Here is a tiny trained network, its code and every weight. The questions are about switching its units off for an input and a class, where a switched-off unit gives its printed mean instead of its output.

import numpy as np


def w(rows, s, z=0):
    codes = np.array(rows[::2]) - 128.0
    scale = np.full(codes.shape[1], s)
    scale[-1] = z or s
    return codes * scale


def f(y):
    return np.maximum(y, 0)


def log_softmax(a):
    a = a - a.max(-1, keepdims=True)
    return a - np.log(np.exp(a).sum(-1, keepdims=True))


def net(x, mask):
    res = np.array(x, float).reshape(1, 5) / 4 @ E
    y = f(res @ A[0][:, :-1].T + A[0][:, -1])
    res = res + np.where(mask, y, B[0][:, -1]) @ B[0][:, :-1]
    return log_softmax(res[-1] @ U[:, :-1].T + U[:, -1])


A, B = {}, {}
E = w([
[177,255,64,146,84,199,97,159,160,159],'x0',
[115,129,158,131,119,147,123,123,127,108],'x1',
[141,43,157,16,87,138,42,181,127,111],'x2',
[98,126,99,150,90,114,142,104,168,163],'x3',
[139,127,166,142,93,78,119,103,56,204],'x4',
],0.0089)
A[0] = w([
[107,61,124,71,99,162,70,136,158,116,46],'neuron 1',
[132,71,162,65,27,125,53,138,98,212,35],'neuron 2',
[143,3,171,151,135,67,148,107,122,78,96],'neuron 3',
[189,198,91,174,73,157,36,173,121,142,110],'neuron 4',
[63,129,94,222,75,100,149,75,190,132,4],'neuron 5',
[143,185,187,193,120,124,169,68,43,113,27],'neuron 6',
],0.0068,0.0033)
B[0] = w([
[3,192,65,252,176,28,137,168,126,135,203],'neuron 1',
[76,180,67,122,216,92,90,182,56,69,240],'neuron 2',
[148,69,182,160,19,146,93,73,184,171,254],'neuron 3',
[143,40,196,115,47,131,53,58,136,165,244],'neuron 4',
[92,114,173,172,85,116,126,226,37,123,194],'neuron 5',
[116,190,66,113,212,67,137,142,94,72,199],'neuron 6',
],0.0074,0.0061)
U = w([
[69,166,58,168,177,98,99,243,111,59,43],'0',
[136,110,131,91,124,126,117,161,166,155,255],'1',
[197,38,175,132,31,146,77,87,184,150,20],'2',
[150,109,137,103,100,134,155,254,114,117,195],'3',
[113,133,83,76,166,122,119,158,136,126,142],'4',
],0.0064,0.0038)

Each question gives the input, the list of numbers given to net, and the class t.
The units are the neurons (one row each of A and B). Each row of codes is followed by its name. A weight is (code - 128) times the scale printed after its matrix; where a second scale follows, it is the last column's (A, B and U).
mask holds one flag per neuron, in row order. A switched-off neuron (its flag False) gives its mean, the last column of its row in B, instead of its output. The means were averaged over made-up inputs and are rounded, as every weight is.
A unit's drop is (log p(t) with every unit on - log p(t) with that unit switched off) / (log p(t) with every unit on - log p(t) with every unit switched off).
The circuit of an input: a set's keep is (log p(t) with only the set's units on - log p(t) with every unit switched off) / (log p(t) with every unit on - log p(t) with every unit switched off). Starting from all 6 units, units are removed one at a time, each time the one whose removal leaves the highest keep (on an exact tie, the one counted first), for as long as the keep stays at least 0.8.
circuit, biggest first: the units of the circuit, biggest drop first
unit that matters most: the unit with the biggest drop
k most important neurons: the k neurons with the biggest drops, biggest first
drop when u is switched off: that unit's drop, to one decimal
input [-6,2,7,1,6], class 0: 3 most important neurons => neuron 2; neuron 1; neuron 4
input [6,2,-4,-6,6], class 2: unit that matters most => neuron 4
input [6,1,-4,-4,4], class 2: 3 most important neurons => neuron 4; neuron 2; neuron 1
input [-1,5,6,-2,0], class 0: circuit, biggest first => neuron 1; neuron 2
input [7,1,-3,-2,7], class 2: 2 most important neurons => neuron 4; neuron 2
input [-7,5,7,-2,-2], class 0: 2 most important neurons => neuron 1; neuron 2
input [6,-1,3,-3,-6], class 2: 3 most important neurons => neuron 4; neuron 2; neuron 6
input [-4,0,0,2,-3], class 2: circuit, biggest first => neuron 2; neuron 3
input [-8,2,-3,2,-4], class 2: 2 most important neurons => neuron 3; neuron 2
input [-6,-4,-6,8,-1], class 3: circuit, biggest first => neuron 5; neuron 1
input [-8,1,-3,-8,4], class 2: 2 most important neurons => neuron 3; neuron 2
input [-4,-1,-2,-3,-4], class 2: circuit, biggest first => neuron 2; neuron 3
input [5,-2,8,-8,0], class 0: 3 most important neurons => neuron 1; neuron 2; neuron 3
input [6,-1,-5,-2,2], class 2: unit that matters most => neuron 4
input [-7,-4,-5,1,-1], class 2: 3 most important neurons => neuron 3; neuron 2; neuron 1
input [6,-8,-7,-4,-3], class 1: 2 most important neurons => neuron 4; neuron 2
input [-2,1,8,-7,-6], class 0: drop when neuron 1 is switched off => 1.0
input [-2,-3,5,-5,0], class 0: drop when neuron 2 is switched off => 0.4
input [2,3,5,-3,3], class 0: drop when neuron 2 is switched off => 0.6
input [7,-6,0,2,3], class 2: circuit, biggest first => neuron 4
